Here are made-up nodes, facts about them, and rows of numbers that follow some of those facts. Name the node behind each unnamed row.

Named rows:
[-10 -21 -12  15  25  14  11 -21 -24  19 -11  -5  15 -15  12  -4 -15  12
  -6 -13   0  -3 -26  -8  -6 -31  -6 -29  11 -26   7  -3  -6  33   7  31
   3 -23  12  -3 -18]: <1365>
[  7 -15   3   4  17   6   8  -7 -31  -4 -22  -3  -2 -25   7  -9  -2  -1
  15  -6   0   3 -18 -12  -4 -22  -1 -17  14 -23 -19  -6   4  25  11  11
  17  -6   6  -4  -7]: <1396>
[ -6   2  -6  32  21   3  -1  -6 -29  -5  -6   1  12 -30  -3 -14   1  -5
  21  -2  13   0 -42 -21  -9  -5  14 -27  10 -16 -13  -8  11  32  18  11
  10  -9  25 -14 -33]: <883>
[ -7  -3  17   3  36   2  -7 -18 -24  -1  -9  -8  -1 -44  14  -3  18  -3
  25   7  16   3  -3 -17 -26 -28 -14 -10  22 -14 -36 -15  16  20  14   3
  -4 -29  11   7 -19]: <1245>
[ -4  -4  11   4  15   5  10 -11 -25 -12 -24  -4   2 -24   9  -6  -2  -2
  24  -7   6   5 -23 -19  -9 -15  -3 -13   8 -11 -22   0   3  25  13  14
  17 -12  12  -4 -12]: <698>
[ 10  -6  -9  20  25   1  -1   2 -49  -4   2   2   8 -32   1 -17 -13   0
  17   2   1   0 -37 -12   7 -10   8 -25  14 -30 -11  -5  18  28  20  13
   8  -8  18  -7 -29]: <290>
[  7  -3   8  19  28  29  18   0 -22   1 -18 -37 -19 -27   3  -6  -7   7
  11   1  -6  -3 -15  -4  -4  -8  23   4  34   3 -32   2  14  13   9  31
  16  -6  15 -18  -4]: <665>
[  1  -9   0  13  10  16  15   2 -11   9 -13 -20 -20 -21  15   7   2  11
  23  10  13   4   1 -10  12  -1  13 -11  21  -9 -15   5  17  20  25  16
  20  -1  17  -5  -3]: <357>
[  9 -21  14  -1  23  -2  -2  -6 -27   0  -8 -16  -2 -40  11 -10  12  -4
   6   2  16  -5 -12 -21  -9 -31  -5 -11  25 -25 -32 -22  15  30   7   3
   6 -20   6  11 -10]: <818>
[ -1   3   2   9  27   0   1  -3 -48  -9   8  -5  13 -30  13 -11 -24   6
  24   2   1   1 -42 -17  11  -5  -2 -13   5 -20 -10   7  22  23  23  23
   1 -22  23   0 -35]: <1039>
[ 15 -11  14  11  16   4   7 -15 -31   4 -18 -16   6 -22   6  -9   6  -5
  14   1   1  -2 -18 -15  -1 -15   6  -3   9  -5 -15   0  11  16   8   7
  11  -6  10 -10 -19]: <255>
[ -3  -5  12   6  13   4   6 -12 -23  -7 -19  -9   2 -26   9  -5   2   0
  21  -5   4   4 -26 -21  -7 -13  -1  -8   7 -10 -20  -3   7  19  13  10
  13  -9  12  -5 -16]: <297>
[ 13  -8  -4  10  25  -1  -3   0 -54   0  12  -6  10 -31   9 -14 -22   8
  15   4  -7  -1 -39 -12  18 -11   0 -14   9 -30  -5   0  24  17  20  17
  -1 -13  16  -1 -34]: <497>
[  9 -16   4   5  14   5   5  -7 -30  -1 -19  -7  -1 -26   6  -8   1   0
  14  -5  -2   3 -21 -14  -2 -21   0 -13  13 -21 -17  -8   6  19  11   8
  14  -3   6  -5 -11]: <1404>
[  9 -16   4   6  15   5   5  -7 -30   0 -19  -7  -1 -26   6  -9   1   1
  13  -4  -1   2 -20 -14  -2 -20   0 -14  13 -21 -17  -8   7  19  11   8
  14  -4   7  -5 -11]: <475>
[ 14 -10  14   9  18   5  10 -16 -32   0 -21 -12   5 -21   6  -9   4  -7
  16   0   3  -1 -16 -14  -3 -17   5  -6   9  -6 -17   2   8  21   8   9
  15  -8   9  -9 -16]: <880>
[  5 -23  18   4   8  -6  -1  -9 -26  -5  -4 -22  -2 -32   7  -9  13  -3
   5   8  28 -14 -16 -27  -5 -21   0  -3  22 -15 -25 -15  15  38   8   8
  16 -26   9  21  -4]: <1118>
[ -2  -7 -13  39  13   3  -4 -11 -33   2  -3   2   7 -24 -10 -14   5  -2
  17   6  15  -6 -32 -13  -9  -4  16 -27  14 -14  -3  -7   9  34  17  12
  16 -10  19  -7 -23]: <392>

Some facts about the nodes:
<1007> | ψ <1204> | κ d
<100> | ψ <1195> | κ d
<1015> | ψ <1055> | κ d
<1039> | ψ <497> | κ d
<1051> | ψ <150> | κ b
<1055> | ψ <426> | κ a
<1057> | ψ <1127> | κ a
<1062> | ψ <903> | κ a
<1074> | ψ <386> | κ d
<1081> | ψ <1118> | κ c
<1085> | ψ <936> | κ a
<1102> | ψ <675> | κ a
<1104> | ψ <803> | κ c
<1107> | ψ <771> | κ c
<1118> | ψ <43> | κ b
<1127> | κ a
<1141> | ψ <192> | κ c
<1145> | ψ <800> | κ a
<1154> | κ b
<1177> | ψ <74> | κ b
<1180> | ψ <1015> | κ a
<1184> | ψ <1404> | κ a
<1195> | κ a
<1204> | ψ <684> | κ a
<1219> | ψ <27> | κ b
<121> | ψ <442> | κ b
<1237> | ψ <574> | κ b
<1244> | ψ <1312> | κ c
<1245> | ψ <86> | κ d
<1263> | ψ <504> | κ d
<1276> | κ b
<1306> | ψ <290> | κ d
<1309> | ψ <602> | κ a
<1312> | κ a
<1347> | ψ <1263> | κ a
<1365> | ψ <1464> | κ a
<1368> | ψ <1007> | κ d
<1371> | ψ <297> | κ a
<1372> | ψ <542> | κ b
<1396> | ψ <100> | κ a
<1404> | ψ <761> | κ a
<1408> | κ a
<1425> | ψ <168> | κ d
<1464> | ψ <302> | κ a
<150> | ψ <1237> | κ a
<151> | ψ <1347> | κ a
<168> | ψ <788> | κ b
<181> | ψ <1180> | κ a
<192> | ψ <744> | κ a
<196> | ψ <481> | κ b
<204> | ψ <1154> | κ b
<226> | κ c
<234> | ψ <665> | κ d
<255> | κ c
<263> | ψ <1219> | κ a
<267> | ψ <818> | κ a
<27> | ψ <1057> | κ c
<289> | ψ <1368> | κ a
<290> | ψ <293> | κ a
<293> | ψ <1074> | κ c
<297> | ψ <462> | κ d
<302> | ψ <1062> | κ a
<324> | ψ <77> | κ b
<342> | ψ <729> | κ b
<343> | ψ <1371> | κ c
<350> | ψ <1372> | κ a
<357> | ψ <514> | κ b
<360> | ψ <357> | κ c
<364> | ψ <847> | κ a
<367> | κ b
<384> | ψ <1051> | κ a
<386> | ψ <1039> | κ c
<392> | ψ <883> | κ b
<394> | κ c
<421> | ψ <392> | κ c
<426> | ψ <557> | κ b
<428> | ψ <1244> | κ b
<43> | ψ <350> | κ a
<442> | κ d
<462> | κ d
<475> | κ a
<477> | ψ <1141> | κ c
<481> | ψ <255> | κ a
<497> | κ a
<504> | ψ <121> | κ c
<514> | ψ <1309> | κ b
<532> | ψ <234> | κ a
<542> | κ a
<547> | ψ <267> | κ d
<557> | ψ <394> | κ b
<570> | ψ <226> | κ b
<574> | ψ <1408> | κ a
<577> | κ d
<58> | κ a
<595> | ψ <263> | κ c
<602> | ψ <532> | κ a
<60> | ψ <880> | κ c
<62> | ψ <1107> | κ c
<640> | ψ <979> | κ b
<665> | ψ <367> | κ c
<675> | ψ <879> | κ a
<679> | ψ <360> | κ c
<682> | ψ <640> | κ d
<684> | ψ <204> | κ b
<694> | ψ <547> | κ b
<698> | ψ <1145> | κ d
<713> | ψ <873> | κ d
<729> | ψ <864> | κ a
<740> | ψ <62> | κ b
<744> | ψ <1425> | κ a
<74> | κ a
<757> | ψ <181> | κ b
<761> | ψ <577> | κ c
<771> | ψ <679> | κ a
<77> | κ d
<788> | ψ <1177> | κ b
<800> | ψ <60> | κ d
<803> | ψ <995> | κ d
<817> | ψ <1245> | κ b
<818> | ψ <1081> | κ a
<819> | ψ <1306> | κ a
<823> | ψ <740> | κ c
<847> | ψ <1085> | κ d
<864> | ψ <421> | κ c
<86> | ψ <694> | κ c
<870> | κ d
<873> | ψ <58> | κ a
<879> | ψ <570> | κ c
<880> | ψ <870> | κ c
<883> | ψ <819> | κ d
<903> | ψ <342> | κ a
<936> | ψ <384> | κ c
<975> | ψ <682> | κ a
<979> | ψ <595> | κ c
<980> | ψ <289> | κ d
<993> | ψ <980> | κ a
<995> | ψ <823> | κ c

Which node is each row?
No name comes twice in this set of rows, the named rows included.
[  7 -19  13   0  28  -1  -4  -9 -28   1  -8 -12  -2 -41  11  -9  14  -4
   9   4  14  -3  -7 -18 -12 -32  -7 -12  26 -25 -32 -21  15  27   9   1
   3 -21   6   9 -12] : <267>
[ -9   2   6  15  21  28  14   4 -11  -5 -16 -33 -21 -33   7  -1  -9  13
  17  -3  -5   3 -24 -12  -7  -5  17   1  31  -1 -35  -3  12  10  15  30
  14  -6  18 -13  -5] : <234>
[  9 -14   5   2  14   6  12  -8 -33  -8 -27   1  -1 -23   5  -9  -5  -2
  17  -8  -2   6 -19 -12  -5 -23  -2 -18  12 -21 -20  -4   0  26   9  11
  21  -4   3  -3  -4] : <993>
[ 15   0   3  14  32   1   6  -6 -57  -3   6  -7  15 -25   9 -16 -21  -1
  19   7   1  -5 -33 -10  14  -7   5 -12   8 -17  -7  12  23  27  18  22
   3 -20  21  -4 -35] : <386>
[  1  -7   0  15  11  18  16   2 -12   7 -12 -22 -21 -23  12   7  -1  13
  22  10  10   4  -2  -9   9  -2  15  -9  25  -6 -17   3  16  19  22  19
  20  -2  16  -4  -2] : <514>
[ 12 -14   7   2   9   4   9  -9 -33  -7 -26  -1   0 -23   4  -8  -3  -2
  17  -7  -6   7 -22 -13  -4 -22  -2 -14   9 -18 -17  -5   1  19   8   6
  19   0   2  -4  -7] : <1085>
[  5  -5  -6  37  25   7   5 -15 -31   9 -10  -3  16 -22  -5 -15   6  -9
   9  -1  13  -6 -30 -14  -9 -11  20 -27  13 -11  -6  -5   6  36  10  12
  12  -9  21 -19 -31] : <421>
[ 13 -16   8   5   8   2   1 -10 -29   2 -18  -9   1 -26   4  -7   5   1
  13  -3  -9   4 -24 -16  -1 -19   0  -6   9 -17 -14 -10   8   8   9   1
  11   3   3  -6 -15] : <74>
[  4 -19  -4   1  18  10  11   4 -13  11 -22 -16 -15 -21  23  -2   7   5
  20  -3   9   2   2 -13  20  -8   6 -18  13 -28 -16  -2  17  18  28  11
  17   3  18 -19  -9] : <771>
[  1 -12  13   9  27   0 -10 -19 -31   2  -5  -9  -6 -38   7  -5  19  -1
  22  16  19  -5   3 -12 -21 -25 -11  -8  25 -14 -28 -13  18  23  13   4
   3 -29   6  16 -10] : <694>
[ 11 -27  16  -4  13  -6   4   0 -24  -4  -8 -23   1 -36  11 -12   9  -5
  -3  -2  21 -11 -23 -30   1 -29   2  -8  23 -26 -30 -23  13  38   4   5
  13 -19   8  13  -7] : <43>
[ 13 -29  19  -3   8  -7   0   0 -22  -2  -4 -29   2 -36  10 -12  11  -4
  -7  -2  21 -13 -28 -33   5 -27   4  -3  22 -24 -27 -25  16  33   3   2
  11 -15   8  13 -10] : <542>
[  1 -21   2   5  29   8   0 -10 -26   2 -33 -27 -10 -11  17 -21  17  -6
  21  -9   7 -19  -2 -11  13  -3   4  -3   5 -20 -20   7  18  16  27  22
  22 -12  22 -33 -10] : <823>

The same nodes again, as new rows of numbers:
Known rows:
[  2  -6  -7 -12   1   3  -8 -11  -5  -2  -4   4   4  -6]: <1145>
[  5  -2  -2 -18 -11  15  15  17  23  16  -4   3   2  23]: <27>
[ -7  -9   3 -31  -7  26  -1   4  22   4  -9  12  11  21]: <1127>
[ -7 -10   2 -30  -7  25  -1   2  22   3  -9  13  11  21]: <1408>
[-34 -12   7 -12 -12 -30  19  -4 -30   0  14  29  32 -31]: <290>
[ 18 -12  32  26  24   6 -61 -54  11 -19  47  15  15   9]: <267>
[ 13   2 -10  -1  -2  -7   7   3  -2   8   6  -7  -4  -2]: <343>
[ 8  1 -4 -6 -7  0 10  5  8  5  9 -8  1 10]: <761>
[ 21 -53  22  -3 -35  56 -24 -30   2 -56  19  -9   3   4]: <542>
[-12  -4   4  -4  -9  20  -3  30  16   2 -10  23  -5  18]: <1154>
[  9  -4 -12  -8   6  -3 -11 -14 -13   0  -5   4   0 -15]: <1102>
[-47   6 -10  34 -31 -40 -17  34 -19 -20   0 -39 -11  -7]: <514>
[  1 -10  -6 -24  -3  17  -4   0   9   8 -13  13   5   6]: <150>
[  3  -6  -7 -12   1   3  -8 -11  -5  -3  -1   4   5  -4]: <675>
[  0   3  -9  12   3  -5 -11  18 -12   3  -9  17 -14 -11]: <324>
[ -7 -17  39   1 -13 -51  22   4  -4   5 -24  11  34 -13]: <1039>
[-20 -18  38   7 -15 -42  27   5  -6  11 -18  18  33 -19]: <1074>
[ 12 -10 -12 -10 -10   7  13  16   6  20 -11   2  -6   4]: <979>

Rows to name:
No name comes twice in this set of rows, the named rows included.
[ 17 -35  24  27 -18  37 -36  -7  -2 -38  17  13 -13   0] : <1118>
[  7  -6  14  22   7   7   8  -1   4  24 -24   0 -11  -9] : <698>
[-16  43 -13 -11  25  -1  49  17 -35  26  49 -10 -17   1] : <864>
[  5 -11  -9 -16  -1   8  -7  -7  -3   4 -11  10   2  -5] : <744>
[ 23  55 -22 -40  52 -24  15  -5 -49   4  28 -28 -21   9] : <903>
[ 10  -8  -9 -12 -11  10  13  17  10  19 -10   2  -4   9] : <595>
[  0  -9  20  14   1  17  11   4  14  23 -25   2  -7   3] : <1015>
[ 21  14  42  46  45 -17 -60 -48  30   7  70  18  20  28] : <86>
[ -1  51 -10 -19 -33 -23  29 -36  45 -35   6 -32  -6 -16] : <62>
[ 26 -51  17   1 -30  49 -27 -33  -7 -51  16  -8  -2  -6] : <350>
[ -9 -16  17 -33 -18 -55   5  -5 -13 -21  -2  14  48  -9] : <497>
[ -4  53 -18  -7 -16 -14  15 -26  37 -49  -7  -4 -12 -25] : <740>
[  4 -14 -11 -19  -3  13  -4  -1  -2   9 -19  12   1  -4] : <384>
[  2 -11  -8 -22  -3  15  -5   0   4   9 -16  13   2   2] : <263>

